Each row has a name. Each question is about the rows just above it. Places in a row count from 1.

<130>: [151 141 127 156 134 126 127 156  73 113 128 123 109 158  82]
<18>: [ 95  84 126  84 120 122 114 108 151  84 123 140 143  93 176]
<119>: [126 108 109 104 101 116 122 105 147  97 167 172 117 102 147]
<38>: [140  51  71  47 110 114 136  95 155  42  90 103  81  46 142]
<129>: [161 107 109 129 128 135 126 114 129 109 171 158 100 113 160]
<25>: [109 127 124 143 173 126 147 134 155 145 121 118 141 143 123]
Whose row is [140  51  71  47 110 114 136  95 155  42  90 103  81  46 142]? : <38>
Whose row is [161 107 109 129 128 135 126 114 129 109 171 158 100 113 160]? : <129>
key -> tag
[84] -> Z_334
[139] -> Z_963
[92] -> Z_862
[46] -> Z_528
[140] -> Z_513
[93] -> Z_117
Look up the entry of <18> at place 14 in the table: : Z_117
[151 141 127 156 134 126 127 156  73 113 128 123 109 158  82] is in which row? : <130>
Go on from [108 109] to the end of its row. : [104 101 116 122 105 147  97 167 172 117 102 147]

<198>: [116 148 125 141 130 153 103]
<167>: [117 147 125 141 130 153 104]
<56>: [117 147 125 108 130 153 103]
<150>: [116 147 125 109 130 154 103]
<147>: [141 153  95 192 173 143 139]
<17>: [177 146  67 142 109  83 135]
<48>: [112 131 131 140 211 110 137]
<104>: [ 83 153  95 192 173 109 144]
<82>: [178 146  67 143 110  83 135]
<174>: [112 105 131 140 211 109 137]
<163>: [111 106 130 141 211 110 136]
Shared by <147> and <163>: : [141]
key -> tag
[137] -> Z_451
[108] -> Z_445
[154] -> Z_541
[138] -> Z_420
[109] -> Z_128
Look up the entry of <174> at place 6 in the table: : Z_128
The one value in <17> and <150>: : [109]
Which value is in both <82> and <147>? : [143]
Shared by <82> and <104>: : [83]
Go on from [116 147 125] to the end of its row. : [109 130 154 103]

<24>: [100 114 143  61  64]
<124>: [ 64  62 157  77  81]
<52>: [ 97 131 143  56  61]
The rest of the row after [64 62]: : [157  77  81]
The rest of the row after [143  56]: : [61]
The one value in <24> and <124>: : [64]
tags:
[131] -> Z_612
[62] -> Z_464
[64] -> Z_745
Look up the entry of <124> at place 2 in the table: : Z_464
Whose row is [ 64  62 157  77  81]? : <124>
The one value in <124> and <24>: : [64]
Whose row is [100 114 143  61  64]? : <24>

<113>: [101 152 144 130  89 133 171  98 128 152  90 140 127 145 137 149 152]
<166>: [140 139 121 156 142 118  49 138 123 108 136 131 146 138 109  95 115]
<99>: [124 145 133 137 139 139  59 105 120 113 140 153 140 168 112  70 127]
<162>: [111 195 154 110 108 130 184 100 151 141 100 114 143 106 109 103 167]
<180>: [137 125 107 131 127 126 181 143 144 148 124 126  97 108 171 186 105]
<185>: [118 160 140 131  99 115  92 116 132 133 101 135 153 131 123 119 163]
<86>: [150  79  80 181 167 118 107 151  97 126 156 122  97 145 101 141  47]
<171>: [163 103  81 155 168 117  93 164 126 112 162 122 106 116 136 142 124]
<40>: [137 126  95 127 160 132 195 116 126 120 152 110  92 119 161 163  86]
<6>: [102 163 147 137  95 124 100  92 118 131  96 142 153 160 108 103 123]
The row with [150  79  80 181 167 118 107 151  97 126 156 122  97 145 101 141  47] is : <86>
Where do [140 139 121 156 142 118  49 138 123 108 136 131 146 138 109  95 115] appear? : <166>
Go on from [108 103] to the end of its row. : [123]

<134>: [148 144 114  87 116 166 153  91  89 130 149 147 161 175 126  46  40 120
 187 192 181 170  84]
<85>: [148 148 145 137 123 107  92  86  93 110 135 157 169 168 151 126 101  84
  80  89 107 127 142]
<72>: [149 143 112  86 120 168 148  91  88 130 150 148 167 169 101  32  61 150
 194 187 180 151  67]
<160>: [148 148 146 141 147 117 101  90  86  93 109 130 151 166 170 163 145 122
 100  84  79  86 100]
<128>: [ 94 146 131 102  86 106 148 171 149  85  80  95 129 148 148 150 166 174
 146  84  34  41 100]
<179>: [148 143 113  87 116 165 154  97  83 123 150 147 161 175  95  46  40 119
 187 192 182 170 110]
<33>: [148 144 118  89 103 167 148  91  81  97 137 150 148 165 173 123  48  36
 106 178 195 184 178]
<139>: [148 148 146 143 135 123 110  97  89  87  94 107 127 146 162 170 168 157
 138 118  98  84 148]
Which row holds [149 143 112  86 120 168 148  91  88 130 150 148 167 169 101  32  61 150
 194 187 180 151  67]? : <72>
tags:
[150] -> Z_396
[85] -> Z_329
[89] -> Z_238
[120] -> Z_440
[87] -> Z_860
[122] -> Z_610
[84] -> Z_169
[157] -> Z_107
[158] -> Z_176
Join <139> by its entry at place 18: : Z_107
After [ 91  88 130], its row goes on with : [150 148 167 169 101  32  61 150 194 187 180 151  67]
After [92 86], its row goes on with : [ 93 110 135 157 169 168 151 126 101  84  80  89 107 127 142]
After [168 148  91], its row goes on with : [ 88 130 150 148 167 169 101  32  61 150 194 187 180 151  67]
Which value is in both <33> and <160>? : [148]

<165>: [130 125 109 127 133 136 134 129 133 138 140 129 129 137 131 129 136 137
 124 121 124 130  78 121  80 128 140]
<143>: [145 118 148 130 122 134 130 127 114 116 160 103 124 123 112 130 143 140
 132 126 128 123 140 125 138 133 128]
<151>: [112 134 114 122 161 137 133 120 126 125 119 105 115 101 145 122 136 126
 116 144 131 132 120 113 139 127 131]
<12>: [132 118 134 131 139 137 117 126 126 141  94 131 133 114 140 126 143 128
 126 125 141 127 112 134 148 123 119]
<145>: [132 121 102 132 135 133 143 129 140 152 124 112  97 137 128 144 139 127
 158 125 125 123  99 125 125 133 135]
<206>: [136 136 154 137 137 110 123 122 112 117 123 124 130 116 126 109 158 144
 147 170 152 125 147 133 114 122 138]
<197>: [121 130 119 129 103 119 124 127 117 116 134 111 128 133 120 149 120 134
 130 109 166 123 120 136  98 128 119]
<32>: [141 136 154 137 137 110 123 122 112 117 123 124 130 116 126 109 158 144
 147 170 152 125 147 143 114 122 138]
<20>: [125 125 138 129 111 139 135 131 146 137 153 106 135 118 138 136 103 119
 127 103 133 122 163 118 130 132 150]
<209>: [138 124 137 140  98 141 120 113 109 108 123 123 130 116 126 131 102 130
 123 129 149 133 109 136 134 141 102]
<112>: [125 120 148 136 146 127 127 114 123 134 121 143 121 117 118 137 113 137
 146 137 104 128  91 124 134 158 123]
Table of tags by key:
[125] -> Z_448
[123] -> Z_602
[128] -> Z_503
[132] -> Z_835
[120] -> Z_105
The tag of <112>, keyed by place 22: : Z_503
Whose row is [130 125 109 127 133 136 134 129 133 138 140 129 129 137 131 129 136 137
 124 121 124 130  78 121  80 128 140]? : <165>
After [127 112 134], its row goes on with : [148 123 119]

<26>: [124 138 188 133 121 120]
<43>: [136 124 126 137 129 131]
<49>: [119 138 130 125 140 126]
<77>: [118 128 127 107 102 122]
<141>: [210 170 127 137 129  61]
<102>: [137 131 124 125 122 136]
tags:
[124] -> Z_225
[135] -> Z_299
[137] -> Z_724
[129] -> Z_457
[119] -> Z_141
[138] -> Z_27
[136] -> Z_511
Join <43> by its entry at place 1: : Z_511
Go on from [170 127 137 129] to the end of its row. : [61]
Go on from [126 137 129] to the end of its row. : [131]
Whose row is [124 138 188 133 121 120]? : <26>

<15>: [151 103 129 129 170 199 135 129 117 125  87 128 131]
<37>: [174 117 129 129 184 163 136 126 137 101 149 127 130]
<39>: [143 105 128 128 162 146 131 129 115 122  87 129 128]
<67>: [185 192 127 127 147 144 119 126 138 101 149 127 200]
<93>: [123  77 130 129 152 142 143 129 138 101  93 128 141]
<175>: [184 167 128 128 163 152 124 127 130 105 124 127 119]
<158>: [199 164 128 128 179 163 127 127 129 103 115 127 120]
<31>: [ 64  88 128 128  87  98 130 129 124 149 130 129 135]
The one value in <67> and <31>: : [149]
Go on from [126 138 101 149 127] to the end of its row. : [200]
After [137 101], its row goes on with : [149 127 130]
key -> tag
[146] -> Z_161
[127] -> Z_988
[163] -> Z_799
[152] -> Z_137
[162] -> Z_641
[120] -> Z_74
[143] -> Z_917
[144] -> Z_370
The tag of <158>, keyed by place 6: : Z_799
The row with [151 103 129 129 170 199 135 129 117 125  87 128 131] is : <15>

<125>: [168  45 122  50  65 109 103 132 144 111 197 109 108  74 146 194 113  97
 100]
<30>: [ 72  83 100  57 100 133 156 136 117 130 119 113 197  90 170 165 176 138
 132]
<50>: [117 124  77 112  97 130 129 141 147 144  89 140 109 154 109 165 135  84
 174]
<115>: [117 124  78 112  75 112  91 105 160 174 193 135  60  96 105 125  95 108
 112]
<22>: [142 161 131 193 119 151 147 106 161 168 121 100  78 190 140  76 113  83
 174]
Table of tags by key:
[74] -> Z_959
[75] -> Z_735
[193] -> Z_174
[120] -> Z_617
[91] -> Z_766
[119] -> Z_654
[194] -> Z_939
Look up the entry of <115> at place 5 in the table: : Z_735
Whose row is [168  45 122  50  65 109 103 132 144 111 197 109 108  74 146 194 113  97
 100]? : <125>
Go on from [117 124  77 112] to the end of its row. : [ 97 130 129 141 147 144  89 140 109 154 109 165 135  84 174]

<101>: [ 89 116  98 134 130 143]
<10>: [ 88  99 136 183 127 120]
<57>: [ 89 115  98  87 133 180]
<64>: [ 89 115  98 151 130 134]
After [88 99], its row goes on with : [136 183 127 120]
tags:
[133] -> Z_907
[135] -> Z_77
[143] -> Z_496
[144] -> Z_968
[134] -> Z_737
[98] -> Z_421
Join <64> by its entry at place 6: : Z_737
Whose row is [ 88  99 136 183 127 120]? : <10>

<110>: [ 95 121 147 133 164 107 127 112 129 154  84  96 116 142  85 126]
<5>: [110 114 129 133 120  83 116 117  94 110  80 143 125 126 100  70]
<53>: [195 166 142 136  98 111 170 155 139 153 146 140 152  93 147 105]
Whose row is [110 114 129 133 120  83 116 117  94 110  80 143 125 126 100  70]? : <5>
After [127 112], its row goes on with : [129 154  84  96 116 142  85 126]
[195 166 142 136  98 111 170 155 139 153 146 140 152  93 147 105] is in which row? : <53>

<70>: [121 121 126 118 138 132 130 132 118 132 135 133 145 134 152 128 126 122
 129 121 128 136 124 119 126 137]
<108>: [135 121 126 118 138 132 138 132 118 132 135 133 145 134 152 128 124 143
 123 130 128 122 118 163 131 118]
<95>: [135 121 126 118 138 132 138 132 118 132 135 133 145 119 152 128 126 122
 129  84 131 130 129 122 126 137]
<131>: [135 121 126 118 138 132 130 132 118 133 118 133 145 134 152 128 126 122
 137  84 131 130 130 142 118 121]
The rest of the row after [133 145 119]: : [152 128 126 122 129  84 131 130 129 122 126 137]
Where do [135 121 126 118 138 132 138 132 118 132 135 133 145 119 152 128 126 122
 129  84 131 130 129 122 126 137] appear? : <95>
Whose row is [121 121 126 118 138 132 130 132 118 132 135 133 145 134 152 128 126 122
 129 121 128 136 124 119 126 137]? : <70>
Where do [135 121 126 118 138 132 138 132 118 132 135 133 145 134 152 128 124 143
 123 130 128 122 118 163 131 118] appear? : <108>
Go on from [ 84 131 130 130] to the end of its row. : [142 118 121]
Table of tags by key:
[122] -> Z_732
[132] -> Z_690
[118] -> Z_896
[131] -> Z_106
[130] -> Z_58
The tag of <108>, keyed by place 25: : Z_106

<91>: [119 110 139 161 142 146 155 154 100 133 128 126 118 102 133  69 141 156
 128  85  56  68 170  86 109 106 129 146 158 122 197 170 159 154 129 146
 138 110 109 150  91 161 161 150 112 140 114  95  87  99 169 103 177]
<9>: [146 109 117 162 143 154 161 198 107 148 127 131 119 103 135  69 153 155
 130  83  57  71 166  89 105 105 127 148 155 139 202 165 157 164 155 149
 133 109 112 149  78 160 159 152 113 143 109 153  83 103 193 103 154]
<98>: [159 159 105 160 100 154 174 181 106 145 132 140 133  93 176 116 160 117
 133  92  78 122 179 128 102 128 143 137 122 156 169 130 132 174 173 147
 125 114 130 146  79 165 158 188 129 106  99 106  55  95 165 134 141]
<146>: [136 107 165 125 107 102 139 147  67 127 156 150  78  86 160  83 108 155
 176 121  85  74 169  83 147 122 165 111 151 126 210 178 133 106 122 101
 154 137 145 124  76 164 144 147 146 130 107  60  89 113 160 107 187]
<105>: [154 140 157 115  94 102 150 152  70 129 165 105 113  74 147 113 107 149
 162 109  74 136 128  88 148 128 166 103 108 119 162 141 129 121 153  95
 134 147 128 144  84 197 134 157 145  99 123 164  97 110 194 115 144]
key -> tag
[156] -> Z_535
[121] -> Z_109
[155] -> Z_146
[122] -> Z_814
[154] -> Z_59
[151] -> Z_576
Join <9> by its entry at place 29: : Z_146
Where do [136 107 165 125 107 102 139 147  67 127 156 150  78  86 160  83 108 155
 176 121  85  74 169  83 147 122 165 111 151 126 210 178 133 106 122 101
 154 137 145 124  76 164 144 147 146 130 107  60  89 113 160 107 187] appear? : <146>
The row with [159 159 105 160 100 154 174 181 106 145 132 140 133  93 176 116 160 117
 133  92  78 122 179 128 102 128 143 137 122 156 169 130 132 174 173 147
 125 114 130 146  79 165 158 188 129 106  99 106  55  95 165 134 141] is : <98>

<29>: [165 157  85 100 137 103 142]
<106>: [125 125 158 114 189  69  43]
<135>: [133 125 158 114 189 129 220]
<62>: [ 96  95 116 143 142 189  98]
key -> tag
[158] -> Z_793
[69] -> Z_848
[129] -> Z_533
[68] -> Z_318
[103] -> Z_305
[189] -> Z_761
[188] -> Z_975
[70] -> Z_212
The tag of <106>, keyed by place 6: : Z_848
The rest of the row after [125 125 158 114 189]: : [69 43]
After [ 85 100], its row goes on with : [137 103 142]
Shared by <62> and <106>: : [189]

<120>: [137 130 154  93 138 134  97  54 162]
<58>: [154 112  70  92 116 133  97  54 147]
<127>: [105 153 187 148 134 106 137 212 122]
Whose row is [105 153 187 148 134 106 137 212 122]? : <127>
The row with [154 112  70  92 116 133  97  54 147] is : <58>
key -> tag
[147] -> Z_512
[162] -> Z_43
[134] -> Z_266
[146] -> Z_691
[154] -> Z_98
[161] -> Z_776
[135] -> Z_376
[122] -> Z_57
The tag of <120>, keyed by place 9: : Z_43
Go on from [133  97  54] to the end of its row. : [147]
Whose row is [137 130 154  93 138 134  97  54 162]? : <120>

<45>: [147 148 147 127 122  96 108 117 130 135]
<157>: [122 111  99 111 133 149 135  82 106 184]
<35>: [128 180 156 121 133 150 153 115 119 149]
<4>: [129 120 124 157 139 173 142 154 113  78]
<61>: [138  92 109  69 133 156 142 168 127 146]
<78>: [134 167 118 121 133 132 131 111 113 168]
<191>: [128 120 125 135 133  43  54 141 145 120]
<46>: [129  79  88 143 127 136 121 101 116 111]
<121>: [134 134 118 121 133 132 131 111 113 168]
<184>: [153 146 160  68 154 138 139 184 139 165]
Shared by <61> and <4>: : [142]
Which value is in both <35> and <184>? : [153]

<71>: [109  94  33 149 174 101  93 181 170]
<59>: [109 141 102 121 193 115 191  68 194]
<23>: [ 87  47 167 176 177 163 151  79 193]
<89>: [109  80 119 149  58 115 137 117 223]
<79>: [ 87  47 168 176 138 131 138 117 194]
key -> tag
[102] -> Z_854
[168] -> Z_630
[193] -> Z_79
[191] -> Z_817
The tag of <59>, keyed by place 3: : Z_854
After [ 87  47 168 176], its row goes on with : [138 131 138 117 194]
Go on from [168 176 138 131 138] to the end of its row. : [117 194]
Whose row is [109  94  33 149 174 101  93 181 170]? : <71>
After [138 117], its row goes on with : [194]
The row with [ 87  47 167 176 177 163 151  79 193] is : <23>

<118>: [152  80 146 175  63 128]
<66>: [151 157 183 144 101 126]
<126>: [158 116  98 121 101 125]
Go on from [ 80 146] to the end of its row. : [175  63 128]
tags:
[158] -> Z_179
[152] -> Z_391
Look up the entry of <126> at place 1 in the table: : Z_179

